Small tables with named rows and columns. After each table, cells are looked up by row and column.

Beg:
|  | Sek | Godedi | Nani |
|---|---|---|---|
| Kefa | 55 | 38 | 92 |
| Gomigis | 56 | 23 | 79 |
| Leb | 54 | 48 | 81 |
| Ledoviz | 54 | 53 | 73 |
| Bol | 56 | 25 | 78 |
| Veko | 55 | 42 | 85 |
| Fuguluk | 55 | 41 | 89 |
| Pefos | 57 | 37 | 57 |
| Gud | 57 | 29 | 73 |
| Tir | 57 | 31 | 65 |

Gud, Godedi => 29
Pefos, Nani => 57
Veko, Godedi => 42
Kefa, Sek => 55
Bol, Sek => 56
Gomigis, Nani => 79
Tir, Nani => 65
Leb, Nani => 81
Leb, Godedi => 48
Bol, Godedi => 25

Mepogo
           Baf   Zenu  Denit  Marov    Ziv  Roset
Zusonu   62384  29544  34394  49362  63001  43151
Tutiraf  40790  60567  69646  49382  70986  63601
Vamiguz  44006  37850  34248  52308  59695  43293
Vuru     42795  47467  55361  43529  63471  40320
Vetedu   41877  63173  51692  76289  61627  54874
Bop      43521  32167  41418  42636  53317  43828
Zif      66695  41214  31762  49036  64817  20498
Zagezuf  61349  48389  52993  61888  63024  44907
Tavel    52673  58247  61751  54856  75073  51548
Vup      50550  64444  49919  53416  66534  32140
Ser      45539  50403  42948  50866  46579  56391

What is the Zenu of Tutiraf in Mepogo?
60567
What is the Roset of Ser in Mepogo?
56391
What is the Baf of Tutiraf in Mepogo?
40790
What is the Denit of Vamiguz in Mepogo?
34248
What is the Baf of Tavel in Mepogo?
52673
What is the Ziv of Ser in Mepogo?
46579
What is the Baf of Zif in Mepogo?
66695
What is the Ziv of Zif in Mepogo?
64817
What is the Baf of Ser in Mepogo?
45539
What is the Roset of Zagezuf in Mepogo?
44907
What is the Ziv of Tavel in Mepogo?
75073
What is the Baf of Vup in Mepogo?
50550
What is the Roset of Tutiraf in Mepogo?
63601
What is the Ziv of Zagezuf in Mepogo?
63024
What is the Marov of Vetedu in Mepogo?
76289

Labek
columns: Pev, Faneki, Kevuro, Mip, Mis, Nefuren
Vima: [37.728, -11.609, -52.631, -57.366, 2.400, -27.929]
Tem: [-63.960, 3.881, 51.502, 55.040, -6.042, -4.561]
Mez: [-71.923, -6.647, 65.044, 61.840, -9.927, 2.130]
Zozori: [-69.572, -4.200, 58.238, 58.800, -11.185, 3.932]
Pava: [26.355, -30.869, -34.876, -46.828, -3.433, -14.667]
Fab: [-70.046, -0.727, 58.186, 59.051, -12.013, 3.237]
Fiverir: [36.221, 6.963, -58.724, -58.259, -3.634, -28.034]
Zav: [24.126, -21.273, -37.411, -49.024, -16.482, -6.191]
Fes: [-63.592, 6.535, 54.238, 55.855, -2.213, -10.843]
Zodopu: [-69.691, -1.173, 60.763, 60.052, -10.052, 0.420]
Zil: [29.644, -14.875, -43.649, -53.206, -10.746, -14.810]
Zofusis: [30.078, -7.985, -46.572, -54.488, -13.565, -14.697]

Tem, Kevuro => 51.502
Zozori, Faneki => -4.200
Zil, Faneki => -14.875
Fab, Mip => 59.051
Zofusis, Mip => -54.488
Vima, Pev => 37.728
Zodopu, Mip => 60.052
Vima, Nefuren => -27.929
Zofusis, Mis => -13.565
Fes, Mip => 55.855
Fab, Pev => -70.046
Fab, Faneki => -0.727
Which row has the largest Kevuro? Mez

Zez =
columns: Tomul, Sop, Divag, Dep, Borala, Tovuvim, Kudeki
Lilet: [3.253, 5.147, 3.639, 4.361, 6.385, 5.801, 8.442]
Zukibi: [2.796, 4.618, 5.897, 4.652, 8.562, 8.052, 3.772]
Nudizo: [6.623, 7.030, 6.532, 2.096, 3.019, 4.606, 6.872]
Kis: [4.955, 1.972, 0.023, 5.009, 2.775, 5.555, 5.402]
Setidu: [5.811, 1.598, 4.971, 4.126, 1.726, 4.843, 1.892]

Divag of Setidu = 4.971
Dep of Setidu = 4.126
Tovuvim of Setidu = 4.843
Tomul of Nudizo = 6.623
Sop of Nudizo = 7.030
Borala of Kis = 2.775
Divag of Nudizo = 6.532
Sop of Kis = 1.972
Sop of Zukibi = 4.618
Tomul of Zukibi = 2.796
Sop of Setidu = 1.598
Borala of Nudizo = 3.019

Rul:
fields: Gisoz, Lod, Mibe, Burula, Sim, Bur
Bonadu: [3.8, -5.2, -5.4, 3.3, -1.2, -3.8]
Tel: [7.9, 3.6, 2.4, -1.2, 1.9, 3.5]
Dudazi: [-0.8, -4.9, -4.0, 5.4, -0.1, -7.0]
Sunula: [0.1, -3.2, -4.7, 2.1, 1.3, -3.6]
Ditav: [-1.7, 7.7, 3.6, 0.1, 4.0, 2.0]
Narit: [-1.1, -0.4, -2.9, 0.9, 2.8, -2.2]

What is the Gisoz of Tel in Rul?
7.9
What is the Burula of Bonadu in Rul?
3.3
What is the Burula of Sunula in Rul?
2.1
What is the Burula of Ditav in Rul?
0.1
What is the Mibe of Ditav in Rul?
3.6
What is the Lod of Tel in Rul?
3.6
What is the Lod of Dudazi in Rul?
-4.9
What is the Gisoz of Sunula in Rul?
0.1
What is the Mibe of Dudazi in Rul?
-4.0
What is the Lod of Ditav in Rul?
7.7
What is the Mibe of Bonadu in Rul?
-5.4
What is the Gisoz of Dudazi in Rul?
-0.8
What is the Bur of Dudazi in Rul?
-7.0
What is the Sim of Dudazi in Rul?
-0.1
What is the Sim of Bonadu in Rul?
-1.2
What is the Lod of Bonadu in Rul?
-5.2

